Below is a small trained network, with its code and all its weights. Each question gives an input and a target symbol and asks what happens when units are switched off, that is, made to give their printed mean instead of their output.

import numpy as np


def w(rows, s, z=0):
    codes = np.array(rows[::2]) - 128.0
    scale = np.full(codes.shape[1], s)
    scale[-1] = z or s
    return codes * scale


def f(y):
    return np.maximum(y, 0)


def softmax(a):
    e = np.exp(a - a.max(-1, keepdims=True))
    return e / e.sum(-1, keepdims=True)


def log_softmax(a):
    a = a - a.max(-1, keepdims=True)
    return a - np.log(np.exp(a).sum(-1, keepdims=True))


def net(x, mask):
    ids = ['ΔΘΛΣεμφψ'.index(c) for c in x.split()]
    T = len(ids)
    res = E[ids] + P[:T]
    u = 0
    for l in range(2):
        q, k, v = (res @ M[l].T for M in (Q, K, V))
        z = softmax(np.where(np.tri(T) > 0, q @ k.T / 3**0.5, -1e9)) @ v
        res = res + np.where(mask[u], z, O[l][:, -1]) @ O[l][:, :-1]
        u += 1
        y = f(res @ A[l][:, :-1].T + A[l][:, -1])
        res = res + np.where(mask[u : u + 12], y, B[l][:, -1]) @ B[l][:, :-1]
        u += 12
    return log_softmax(res[-1] @ U[:, :-1].T + U[:, -1])


Q, K, V, O, A, B = {}, {}, {}, {}, {}, {}
E = w([
[46,216,61,158,83,99,176,21,190,173],'Δ',
[128,93,139,166,230,118,167,44,65,167],'Θ',
[156,123,127,93,162,163,80,234,161,193],'Λ',
[112,187,131,112,105,117,75,73,131,248],'Σ',
[157,156,136,74,183,71,146,220,104,151],'ε',
[91,152,39,74,151,153,125,172,108,175],'μ',
[140,142,107,48,125,128,99,93,85,131],'φ',
[107,139,229,63,144,45,115,110,104,53],'ψ',
],0.017)
P = w([
[145,165,249,133,72,254,123,196,157,111],'0',
[184,220,157,163,159,126,127,134,198,109],'1',
[167,204,139,126,187,148,103,140,179,132],'2',
[85,212,181,57,193,180,191,138,107,101],'3',
[121,178,168,91,158,126,147,113,125,135],'4',
[93,168,166,48,181,152,148,105,104,155],'5',
[85,145,153,76,145,110,142,96,95,149],'6',
[70,111,135,92,137,96,129,118,81,145],'7',
[56,99,124,85,129,72,150,93,89,160],'8',
[49,87,111,101,110,41,148,63,92,162],'9',
[25,81,124,66,113,68,167,62,81,196],'10',
[25,44,118,82,109,47,161,80,80,188],'11',
],0.0074)
Q[0] = w([
[179,56,141,194,201,210,176,69,175,124],'L0H0',
[2,193,165,45,249,64,126,160,106,185],'L0H0',
[163,215,64,120,227,59,39,100,115,110],'L0H0',
],0.014)
K[0] = w([
[85,225,106,25,17,65,86,197,161,138],'L0H0',
[96,21,84,116,171,5,138,59,31,184],'L0H0',
[41,22,163,75,138,127,108,131,91,101],'L0H0',
],0.013)
V[0] = w([
[1,160,229,119,179,74,65,95,222,89],'L0H0',
[61,244,129,84,111,28,74,183,91,229],'L0H0',
[65,167,183,226,151,127,214,193,244,231],'L0H0',
],0.008)
O[0] = w([
[119,59,135,156,123,161,132,136,180,96,237],'L0H0',
[170,99,131,155,41,125,233,121,136,144,255],'L0H0',
[112,108,125,181,97,122,10,175,52,127,125],'L0H0',
],0.011,0.0049)
A[0] = w([
[111,165,95,59,206,149,143,101,140,94,49],'L0N0',
[187,233,90,189,185,126,66,116,148,68,43],'L0N1',
[111,180,245,76,61,65,112,134,153,115,254],'L0N2',
[83,205,124,151,75,144,114,65,159,143,28],'L0N3',
[99,119,50,170,159,140,180,117,97,202,218],'L0N4',
[131,27,143,204,195,143,168,102,87,99,13],'L0N5',
[175,40,152,65,130,230,87,163,83,245,111],'L0N6',
[202,172,2,178,183,140,181,182,138,104,147],'L0N7',
[218,137,126,122,104,96,42,93,199,227,124],'L0N8',
[169,153,206,180,111,91,93,82,57,59,94],'L0N9',
[112,85,119,121,210,75,121,62,87,37,50],'L0N10',
[168,3,97,52,78,105,61,106,37,113,152],'L0N11',
],0.0067,0.0017)
B[0] = w([
[170,108,144,193,79,81,85,93,201,118,201],'L0N0',
[93,151,231,91,175,150,82,115,80,130,150],'L0N1',
[130,88,1,142,211,202,136,164,96,113,231],'L0N2',
[219,93,163,106,153,101,106,238,95,94,183],'L0N3',
[119,174,129,105,132,89,99,183,157,50,255],'L0N4',
[128,228,173,91,147,79,53,123,108,156,216],'L0N5',
[130,175,94,173,89,20,144,108,144,43,247],'L0N6',
[80,144,146,94,107,198,188,64,99,184,180],'L0N7',
[88,157,132,125,101,103,212,120,129,14,189],'L0N8',
[60,124,130,150,174,184,151,71,233,144,161],'L0N9',
[151,142,57,141,79,96,82,148,111,204,192],'L0N10',
[215,131,143,85,138,116,135,85,196,215,184],'L0N11',
],0.0078,0.0061)
Q[1] = w([
[130,36,132,120,117,255,5,126,35,112],'L1H0',
[137,225,10,154,174,121,244,198,111,148],'L1H0',
[118,183,193,61,207,243,121,35,150,142],'L1H0',
],0.0084)
K[1] = w([
[174,219,177,214,86,253,130,145,156,152],'L1H0',
[88,42,39,2,96,101,107,78,139,152],'L1H0',
[201,194,126,165,197,162,80,90,107,18],'L1H0',
],0.0093)
V[1] = w([
[169,91,172,135,117,107,184,168,131,131],'L1H0',
[79,150,111,92,6,141,102,60,163,68],'L1H0',
[226,110,146,147,139,106,104,37,86,78],'L1H0',
],0.013)
O[1] = w([
[129,135,92,208,230,87,90,72,63,71,237],'L1H0',
[255,124,218,59,131,166,13,103,131,212,22],'L1H0',
[222,174,133,171,140,154,175,67,242,28,5],'L1H0',
],0.0056,0.0021)
A[1] = w([
[180,123,83,71,82,174,129,135,92,146,82],'L1N0',
[87,158,89,18,109,148,111,132,132,94,102],'L1N1',
[137,88,121,119,54,83,175,151,128,106,62],'L1N2',
[172,137,103,69,124,149,119,135,177,168,3],'L1N3',
[151,106,182,190,198,169,155,83,33,173,69],'L1N4',
[88,100,168,173,150,184,18,192,92,91,76],'L1N5',
[124,156,163,156,164,102,137,71,148,85,51],'L1N6',
[85,2,147,96,156,154,158,101,204,111,161],'L1N7',
[158,110,118,96,88,70,92,116,135,56,58],'L1N8',
[159,100,192,168,72,138,161,88,143,118,124],'L1N9',
[173,128,115,223,78,153,182,107,70,219,103],'L1N10',
[51,82,105,157,179,158,87,77,87,94,16],'L1N11',
],0.0094,0.0028)
B[1] = w([
[85,129,114,118,127,122,140,159,219,79,182],'L1N0',
[166,116,191,168,172,158,129,92,116,162,254],'L1N1',
[115,144,88,148,158,189,99,167,122,123,238],'L1N2',
[108,160,100,151,107,84,170,84,134,63,208],'L1N3',
[86,185,130,168,90,172,95,87,216,123,181],'L1N4',
[139,139,37,132,76,114,115,7,137,118,169],'L1N5',
[79,97,100,80,125,169,101,129,135,146,240],'L1N6',
[103,112,132,174,104,139,103,156,123,243,219],'L1N7',
[168,180,169,149,138,146,162,164,118,172,211],'L1N8',
[138,80,176,111,161,127,82,189,72,103,203],'L1N9',
[103,76,187,61,149,128,113,123,104,86,228],'L1N10',
[191,187,196,104,92,128,141,164,136,124,173],'L1N11',
],0.011,0.0063)
U = w([
[109,201,197,125,236,109,82,104,157,126,93],'Δ',
[177,175,158,120,164,59,121,156,133,150,158],'Θ',
[119,157,169,1,142,30,141,197,141,154,139],'Λ',
[209,101,164,103,145,111,242,112,182,95,215],'Σ',
[148,97,157,108,131,116,153,122,135,110,11],'ε',
[115,115,159,156,181,119,198,138,86,73,215],'μ',
[172,110,228,118,182,117,142,143,115,111,4],'φ',
[152,78,176,156,160,145,180,150,160,172,193],'ψ',
],0.0055,0.0021)

Each question gives the input, a string of symbols that net reads in full, and the target symbol t.
The units are the heads (3 rows each of Q, K, V and O) and the neurons (one row each of A and B). Each row of codes is followed by its name. A weight is (code - 128) times the scale printed after its matrix; where a second scale follows, it is the last column's (O, A, B and U).
mask holds one flag per unit, layer by layer, with each layer's heads first. A switched-off unit (its flag False) gives its mean, the last column of its rows in O or B, instead of its output. The means were averaged over made-up inputs and are rounded, as every weight is.
A unit's drop is (log p(t) with every unit on - log p(t) with that unit switched off) / (log p(t) with every unit on - log p(t) with every unit switched off).
The circuit of an input: a set's keep is (log p(t) with only the set's units on - log p(t) with every unit switched off) / (log p(t) with every unit on - log p(t) with every unit switched off). Starting from the 12 units with the biggest drops (on a tie, the unit counted first), units are removed one at a time, each time the one whose removal leaves the highest keep (on an exact tie, the one counted first), for as long as the keep stays at least 0.8.
circuit, biggest first: the units of the circuit, biggest drop first
top k neurons: the k neurons with the biggest drops, biggest first
top k neurons in layer l: the k neurons of layer l with the biggest drops, biggest first
input Λ μ ψ φ Σ Δ ψ, target ψ: circuit, biggest first	L1N7, L0H0
input φ Δ Σ ψ ε ε ε ε ε Σ φ Σ, target Σ: circuit, biggest first	L0H0
input Θ ε Σ Σ Θ Δ Θ Θ φ μ, target Σ: top 2 neurons	L1N3, L0N10
input Δ ε ε μ ψ ε Δ ε ε, target μ: circuit, biggest first	L1H0, L0H0
input μ ψ Λ Λ φ φ Σ ε Λ Σ Δ Λ, target φ: circuit, biggest first	L0H0, L1N10, L1H0
input ε Θ ψ Σ Δ Σ Δ ε Θ Λ, target μ: circuit, biggest first	L1H0, L0N8, L0N6
input Θ Σ ψ ψ Λ Λ Θ φ, target Σ: circuit, biggest first	L1H0, L1N3, L0N11
input μ ψ Δ ε, target ψ: circuit, biggest first	L0H0, L1N7
input ψ ε φ Δ Σ Σ Θ, target Δ: top 2 neurons in layer 1	L1N4, L1N6
input Δ Θ Λ μ, target Δ: top 2 neurons	L1N1, L0N1
input ε ε ε Θ μ μ Θ ε ε φ Λ, target Σ: top 2 neurons	L0N6, L1N3
input Λ φ μ μ μ Δ, target Λ: circuit, biggest first	L1H0, L0N3
input ε μ ε Δ, target Λ: circuit, biggest first	L1H0, L0H0, L1N1, L1N10
input ψ ψ Λ φ, target ψ: circuit, biggest first	L1N7, L0H0, L0N6, L0N5
input φ Λ Θ ε φ Θ Σ Δ φ φ Θ Θ, target Σ: top 4 neurons	L1N3, L0N5, L0N4, L0N10
input μ μ μ Λ, target Λ: circuit, biggest first	L1H0, L0N7
input Θ ψ Δ φ, target Δ: circuit, biggest first	L0H0
input μ φ ε μ μ ε φ Σ φ ε Θ, target Δ: top 2 neurons in layer 0	L0N5, L0N0
input Σ ε Λ Σ Δ ψ φ μ, target ψ: top 2 neurons	L1N7, L0N2
input ε φ ε Δ Σ, target μ: top neuron in layer 0	L0N3
input Λ φ Θ ε ε μ Λ ε μ ψ Θ, target ψ: top 2 neurons in layer 1	L1N7, L1N2
input Θ φ Λ, target Δ: top 2 neurons	L0N1, L1N1
input ψ Λ ε μ μ, target Λ: top 2 neurons in layer 1	L1N0, L1N10
